Here is a tiny trained network, its code and every weight. The questions are about switching its units off for an input and a class, where a switched-off unit gives its printed mean instead of its output.

import numpy as np


def w(rows, s, z=0):
    codes = np.array(rows[::2]) - 128.0
    scale = np.full(codes.shape[1], s)
    scale[-1] = z or s
    return codes * scale


def f(y):
    return np.maximum(y, 0)


def log_softmax(a):
    a = a - a.max(-1, keepdims=True)
    return a - np.log(np.exp(a).sum(-1, keepdims=True))


def net(x, mask):
    res = np.array(x, float).reshape(1, 7) / 4 @ E
    y = f(res @ A[0][:, :-1].T + A[0][:, -1])
    res = res + np.where(mask, y, B[0][:, -1]) @ B[0][:, :-1]
    return log_softmax(res[-1] @ U[:, :-1].T + U[:, -1])


A, B = {}, {}
E = w([
[193,162,170,16,72,92,74,138,38],'x0',
[122,124,130,125,128,123,129,125,129],'x1',
[54,173,208,117,77,249,103,73,158],'x2',
[31,171,142,209,96,102,160,183,30],'x3',
[122,123,123,123,134,134,121,134,124],'x4',
[121,118,113,119,124,137,156,107,109],'x5',
[123,122,138,130,120,110,132,113,133],'x6',
],0.015)
A[0] = w([
[125,138,116,102,97,147,147,182,144,77],'n1',
[155,65,104,187,175,144,122,134,125,129],'n2',
[97,154,122,146,105,70,125,174,82,103],'n3',
[149,115,140,121,175,168,121,78,208,159],'n4',
[142,167,154,53,69,132,89,126,71,62],'n5',
[139,164,131,127,126,153,121,179,135,110],'n6',
[192,106,102,73,153,151,109,70,203,254],'n7',
[138,109,87,149,173,98,147,142,132,150],'n8',
[114,159,136,135,89,71,159,158,51,133],'n9',
[143,87,34,190,190,54,175,162,166,206],'n10',
[148,86,157,107,127,163,150,128,108,85],'n11',
[206,107,104,87,111,40,104,166,49,126],'n12',
[37,196,135,233,77,157,170,197,118,105],'n13',
[75,127,122,130,130,191,132,113,182,73],'n14',
[48,121,173,223,146,165,123,75,129,104],'n15',
[124,135,150,174,135,81,130,136,74,117],'n16',
[126,106,128,156,149,112,119,157,138,109],'n17',
[248,116,123,43,145,111,116,114,140,161],'n18',
[198,98,102,84,133,79,128,139,112,159],'n19',
[159,131,86,180,163,99,151,131,135,154],'n20',
[134,181,212,46,84,171,112,115,85,15],'n21',
[141,123,108,169,80,108,155,164,98,95],'n22',
[132,119,106,163,121,128,159,125,207,141],'n23',
[119,112,101,65,115,129,86,107,146,89],'n24',
[159,131,140,82,162,73,140,156,73,71],'n25',
],0.013,0.0094)
B[0] = w([
[126,132,135,127,130,117,165,138,115,130],'n1',
[157,108,145,139,75,111,136,134,155,175],'n2',
[176,120,120,106,188,161,64,146,97,185],'n3',
[91,135,158,126,104,176,136,147,177,212],'n4',
[198,83,139,122,124,49,108,171,119,206],'n5',
[118,130,121,134,119,120,135,130,122,138],'n6',
[69,127,149,87,38,181,175,136,253,250],'n7',
[125,96,149,108,110,80,121,160,102,181],'n8',
[171,136,116,123,175,145,62,134,83,203],'n9',
[167,33,175,105,45,31,114,176,126,247],'n10',
[122,123,127,105,114,133,119,113,147,140],'n11',
[131,220,100,137,191,158,169,83,140,244],'n12',
[129,158,123,217,122,71,162,36,98,240],'n13',
[82,152,112,137,148,181,135,93,157,189],'n14',
[72,140,111,221,111,140,170,85,108,217],'n15',
[170,128,151,116,164,132,118,137,113,173],'n16',
[141,105,141,126,128,115,148,120,119,149],'n17',
[59,174,41,156,110,53,197,98,195,242],'n18',
[115,171,22,140,140,70,158,88,168,214],'n19',
[154,94,127,113,79,101,119,152,121,182],'n20',
[137,17,165,88,26,29,126,193,100,206],'n21',
[148,133,131,121,160,140,63,123,119,163],'n22',
[89,131,168,115,81,172,100,151,122,185],'n23',
[119,128,118,150,107,114,141,112,166,163],'n24',
[96,155,101,143,188,179,114,120,129,186],'n25',
],0.012,0.027)
U = w([
[110,70,127,74,97,123,143,159,178,235],'0',
[89,174,84,157,145,125,158,87,152,160],'1',
[140,67,140,138,128,104,115,142,68,224],'2',
[142,160,99,93,221,140,107,139,111,2],'3',
[79,116,159,127,117,254,144,114,164,17],'4',
],0.017,0.0028)

Each question gives the input, the list of numbers given to net, and the class t.
The units are the neurons (one row each of A and B). Each row of codes is followed by its name. A weight is (code - 128) times the scale printed after its matrix; where a second scale follows, it is the last column's (A, B and U).
mask holds one flag per neuron, in row order. A switched-off neuron (its flag False) gives its mean, the last column of its row in B, instead of its output. The means were averaged over made-up inputs and are rounded, as every weight is.
A unit's drop is (log p(t) with every unit on - log p(t) with that unit switched off) / (log p(t) with every unit on - log p(t) with every unit switched off).
The circuit of an input: a set's keep is (log p(t) with only the set's units on - log p(t) with every unit switched off) / (log p(t) with every unit on - log p(t) with every unit switched off). Starting from the 12 units with the biggest drops (on a tie, the unit counted first), units are removed one at a time, each time the one whose removal leaves the highest keep (on an exact tie, the one counted first), for as long as the keep stays at least 0.8.
circuit, biggest first: the units of the circuit, biggest drop first
top k neurons: the k neurons with the biggest drops, biggest first
drop of u: that unit's drop, to one decimal
input [6,0,0,-6,6,-2,-8], class 1: circuit, biggest first => n18
input [5,-8,6,1,6,6,2], class 2: circuit, biggest first => n7, n18
input [1,3,-3,-7,2,-3,-6], class 1: top 2 neurons => n18, n21
input [0,0,1,-5,-6,-7,0], class 4: top 4 neurons => n10, n21, n5, n7
input [-4,-8,1,-8,-8,3,-2], class 4: top 2 neurons => n21, n4
input [6,1,-7,0,2,7,4], class 1: top 2 neurons => n18, n19
input [1,5,-6,3,-7,1,5], class 3: top 2 neurons => n12, n21
input [2,-7,-8,-7,2,-1,7], class 1: top 3 neurons => n12, n18, n19
input [1,3,2,8,-7,0,4], class 2: top 2 neurons => n18, n12
input [6,-6,1,6,-7,-4,0], class 2: top 2 neurons => n21, n5
input [1,2,6,0,2,1,-4], class 0: top 2 neurons => n21, n12
input [-1,-1,6,0,1,-6,-8], class 4: top 2 neurons => n18, n19
input [-8,-2,-1,0,-2,-7,3], class 0: drop of n10 => 0.5
input [1,-3,-2,2,2,6,2], class 3: top neuron => n21
